Below is a small trained network, with its code and all its weights. Each question gives an input and a class and asks what happens when units are switched off, that is, made to give their printed mean instead of their output.

import numpy as np


def w(rows, s, z=0):
    codes = np.array(rows[::2]) - 128.0
    scale = np.full(codes.shape[1], s)
    scale[-1] = z or s
    return codes * scale


def norm(h):
    return h / np.sqrt((h * h).mean(-1, keepdims=True) + 1e-5)


def f(y):
    return y / 2 * (1 + np.tanh(0.7978845608 * (y + 0.044715 * y**3)))


def log_softmax(a):
    a = a - a.max(-1, keepdims=True)
    return a - np.log(np.exp(a).sum(-1, keepdims=True))


def net(x, mask):
    res = np.array(x, float).reshape(1, 5) / 4 @ E
    u = 0
    for l in range(3):
        y = f(norm(res) @ A[l][:, :-1].T + A[l][:, -1])
        res = res + np.where(mask[u : u + 5], y, B[l][:, -1]) @ B[l][:, :-1]
        u += 5
    return log_softmax(norm(res)[-1] @ U[:, :-1].T + U[:, -1])


A, B = {}, {}
E = w([
[46,102,152,92,75,92,177,48,75,131,63],'x0',
[147,120,150,151,10,157,150,182,80,111,94],'x1',
[80,125,115,45,86,140,134,221,70,45,172],'x2',
[150,74,181,79,72,127,175,58,90,177,76],'x3',
[106,172,149,129,131,149,254,137,124,180,46],'x4',
],0.0071)
A[0] = w([
[134,140,150,126,53,177,226,141,78,165,39,151],'L0N0',
[135,134,132,78,118,136,136,202,77,53,187,5],'L0N1',
[155,198,92,250,219,135,119,160,253,165,128,123],'L0N2',
[107,182,53,154,235,166,93,156,223,97,182,1],'L0N3',
[96,127,134,70,37,143,162,200,92,147,125,81],'L0N4',
],0.0059,0.0057)
B[0] = w([
[99,165,231,128,134,28,111,156,163,96,167,235],'L0N0',
[87,116,64,123,127,165,121,96,156,171,161,169],'L0N1',
[167,149,246,138,127,108,110,145,147,73,111,254],'L0N2',
[110,144,145,142,154,10,145,115,101,140,254,196],'L0N3',
[137,72,120,193,168,133,158,158,155,61,147,187],'L0N4',
],0.0086,0.0066)
A[1] = w([
[181,183,131,141,254,152,129,152,245,211,164,128],'L1N0',
[131,193,84,215,209,114,123,141,152,140,99,90],'L1N1',
[144,127,195,118,144,97,148,69,208,216,62,149],'L1N2',
[180,131,94,71,139,183,36,136,137,145,172,4],'L1N3',
[253,101,124,233,97,203,52,128,185,155,84,43],'L1N4',
],0.0065,0.0024)
B[1] = w([
[195,97,184,174,122,84,164,137,95,58,112,251],'L1N0',
[203,128,175,164,106,41,203,161,167,48,156,157],'L1N1',
[146,148,10,159,115,215,90,188,87,195,199,255],'L1N2',
[136,163,158,150,94,97,151,91,166,44,58,164],'L1N3',
[158,117,109,92,113,159,63,47,3,187,64,190],'L1N4',
],0.007,0.0049)
A[2] = w([
[50,129,129,41,124,124,150,128,158,88,40,2],'L2N0',
[27,159,112,101,150,84,149,70,125,215,120,41],'L2N1',
[107,157,150,164,83,155,218,148,117,192,55,176],'L2N2',
[109,124,36,115,129,171,130,136,180,53,123,17],'L2N3',
[110,139,95,110,255,107,220,113,176,115,130,44],'L2N4',
],0.0087,0.0021)
B[2] = w([
[246,136,159,227,69,24,112,89,159,63,167,200],'L2N0',
[38,62,15,3,197,237,219,196,197,115,154,218],'L2N1',
[48,86,146,136,152,94,113,152,217,45,248,254],'L2N2',
[91,115,125,31,143,192,203,90,229,119,146,216],'L2N3',
[226,207,92,154,50,98,145,54,2,117,69,214],'L2N4',
],0.0069,0.0025)
U = w([
[50,88,5,95,145,218,177,154,185,129,152,93],'0',
[146,147,254,192,124,9,147,126,137,61,153,233],'1',
[215,154,63,149,136,193,97,58,31,190,45,3],'2',
],0.0095,0.0012)

Each question gives the input, the list of numbers given to net, and the class t.
The units are the neurons (one row each of A and B). Each row of codes is followed by its name. A weight is (code - 128) times the scale printed after its matrix; where a second scale follows, it is the last column's (A, B and U).
mask holds one flag per neuron, layer by layer. A switched-off neuron (its flag False) gives its mean, the last column of its row in B, instead of its output. The means were averaged over made-up inputs and are rounded, as every weight is.
A unit's drop is (log p(t) with every unit on - log p(t) with that unit switched off) / (log p(t) with every unit on - log p(t) with every unit switched off).
The circuit of an input: a set's keep is (log p(t) with only the set's units on - log p(t) with every unit switched off) / (log p(t) with every unit on - log p(t) with every unit switched off). Starting from the 12 units with the biggest drops (on a tie, the unit counted first), units are removed one at a time, each time the one whose removal leaves the highest keep (on an exact tie, the one counted first), for as long as the keep stays at least 0.8.
circuit, biggest first: the units of the circuit, biggest drop first
top k neurons: the k neurons with the biggest drops, biggest first
top k neurons in layer l: the k neurons of layer l with the biggest drops, biggest first
drop of u: that unit's drop, to one decimal
input [-6,-2,-3,5,-1], class 2: circuit, biggest first	L0N0; L1N4
input [5,8,-2,-5,-8], class 2: top 2 neurons	L0N0; L0N3
input [2,-1,2,8,6], class 0: circuit, biggest first	L0N2; L2N1
input [5,5,-1,-3,-8], class 2: circuit, biggest first	L0N0; L2N2; L0N2
input [1,-5,-8,3,2], class 2: circuit, biggest first	L1N2
input [8,1,0,7,7], class 0: circuit, biggest first	L2N1; L0N2
input [-4,-3,-2,5,3], class 2: top 2 neurons	L1N2; L0N3
input [3,-7,-6,0,1], class 2: top 2 neurons	L1N2; L0N0
input [8,-8,6,-2,2], class 0: top 3 neurons	L2N1; L0N2; L1N0
input [-5,4,5,-4,-8], class 0: top 2 neurons	L0N0; L0N2
input [1,1,4,-7,2], class 0: top 2 neurons in layer 2	L2N3; L2N0
input [4,-4,1,-3,5], class 0: top 2 neurons in layer 0	L0N4; L0N2
input [3,-7,-7,7,-7], class 2: top 2 neurons in layer 0	L0N3; L0N0
input [8,-8,-8,1,1], class 0: circuit, biggest first	L2N1
input [2,-6,7,-2,-1], class 0: drop of L0N2	0.1
input [7,-3,5,-7,-3], class 0: drop of L1N3	0.0
input [-2,3,0,1,-5], class 2: drop of L0N0	0.1
